Below is a small trained network, with its code and all its weights. Each question gives an input and a class and asks what happens when units are switched off, that is, made to give their printed mean instead of their output.

import numpy as np


def w(rows, s, z=0):
    codes = np.array(rows[::2]) - 128.0
    scale = np.full(codes.shape[1], s)
    scale[-1] = z or s
    return codes * scale


def norm(h):
    return h / np.sqrt((h * h).mean(-1, keepdims=True) + 1e-5)


def f(y):
    return y / 2 * (1 + np.tanh(0.7978845608 * (y + 0.044715 * y**3)))


def log_softmax(a):
    a = a - a.max(-1, keepdims=True)
    return a - np.log(np.exp(a).sum(-1, keepdims=True))


def net(x, mask):
    res = np.array(x, float).reshape(1, 4) / 4 @ E
    u = 0
    for l in range(3):
        y = f(norm(res) @ A[l][:, :-1].T + A[l][:, -1])
        res = res + np.where(mask[u : u + 4], y, B[l][:, -1]) @ B[l][:, :-1]
        u += 4
    return log_softmax(norm(res)[-1] @ U[:, :-1].T + U[:, -1])


A, B = {}, {}
E = w([
[254,49,39],'x0',
[17,73,107],'x1',
[153,49,224],'x2',
[43,35,179],'x3',
],0.0056)
A[0] = w([
[155,3,40,183],'0.n0',
[42,84,255,198],'0.n1',
[34,143,82,20],'0.n2',
[141,176,95,3],'0.n3',
],0.0093,0.0055)
B[0] = w([
[110,37,219,247],'0.n0',
[74,2,135,254],'0.n1',
[192,109,45,136],'0.n2',
[77,112,102,113],'0.n3',
],0.0088,0.0062)
A[1] = w([
[77,229,225,197],'1.n0',
[149,211,54,186],'1.n1',
[134,61,125,66],'1.n2',
[1,20,238,254],'1.n3',
],0.0081,0.0048)
B[1] = w([
[111,9,53,142],'1.n0',
[78,227,2,145],'1.n1',
[26,87,10,137],'1.n2',
[193,51,45,251],'1.n3',
],0.0072,0.014)
A[2] = w([
[204,169,26,108],'2.n0',
[161,183,132,22],'2.n1',
[176,137,183,77],'2.n2',
[144,254,112,3],'2.n3',
],0.0085,0.0051)
B[2] = w([
[122,18,87,254],'2.n0',
[236,79,59,82],'2.n1',
[76,189,54,87],'2.n2',
[79,149,254,166],'2.n3',
],0.0063,0.0022)
U = w([
[65,157,92,144],'0',
[159,135,133,90],'1',
[135,185,239,3],'2',
[55,4,173,243],'3',
],0.014,0.006)

Each question gives the input, the list of numbers given to net, and the class t.
The units are the neurons (one row each of A and B). Each row of codes is followed by its name. A weight is (code - 128) times the scale printed after its matrix; where a second scale follows, it is the last column's (A, B and U).
mask holds one flag per neuron, layer by layer. A switched-off neuron (its flag False) gives its mean, the last column of its row in B, instead of its output. The means were averaged over made-up inputs and are rounded, as every weight is.
A unit's drop is (log p(t) with every unit on - log p(t) with that unit switched off) / (log p(t) with every unit on - log p(t) with every unit switched off).
The circuit of an input: a set's keep is (log p(t) with only the set's units on - log p(t) with every unit switched off) / (log p(t) with every unit on - log p(t) with every unit switched off). Starting from all 12 units, units are removed one at a time, each time the one whose removal leaves the highest keep (on an exact tie, the one counted first), for as long as the keep stays at least 0.8.
circuit, biggest first: the units of the circuit, biggest drop first
top k neurons: the k neurons with the biggest drops, biggest first
k most important neurons of layer l: the k neurons of layer l with the biggest drops, biggest first
drop of u: that unit's drop, to one decimal
input [2,5,-4,-8], class 0: circuit, biggest first : [0.n1; 1.n3]
input [-5,2,-2,-4], class 0: top neuron : [0.n0]
input [0,4,-6,0], class 0: circuit, biggest first : [0.n1; 1.n3; 0.n0]
input [1,-1,5,-7], class 1: top 2 neurons : [0.n1; 1.n3]
input [3,-8,8,-1], class 1: top 2 neurons : [0.n1; 0.n0]
input [-5,-6,-5,-1], class 0: 3 most important neurons of layer 1 : [1.n3; 1.n0; 1.n1]
input [2,-7,-7,2], class 0: top 4 neurons : [1.n1; 0.n1; 1.n3; 0.n0]
input [-5,-6,-5,-3], class 0: 2 most important neurons of layer 1 : [1.n3; 1.n0]
input [-3,3,-7,1], class 0: drop of 0.n0 : 0.7
input [-5,-1,-3,-5], class 0: drop of 0.n0 : 0.4
input [2,-1,-8,-4], class 0: drop of 1.n1 : 0.2
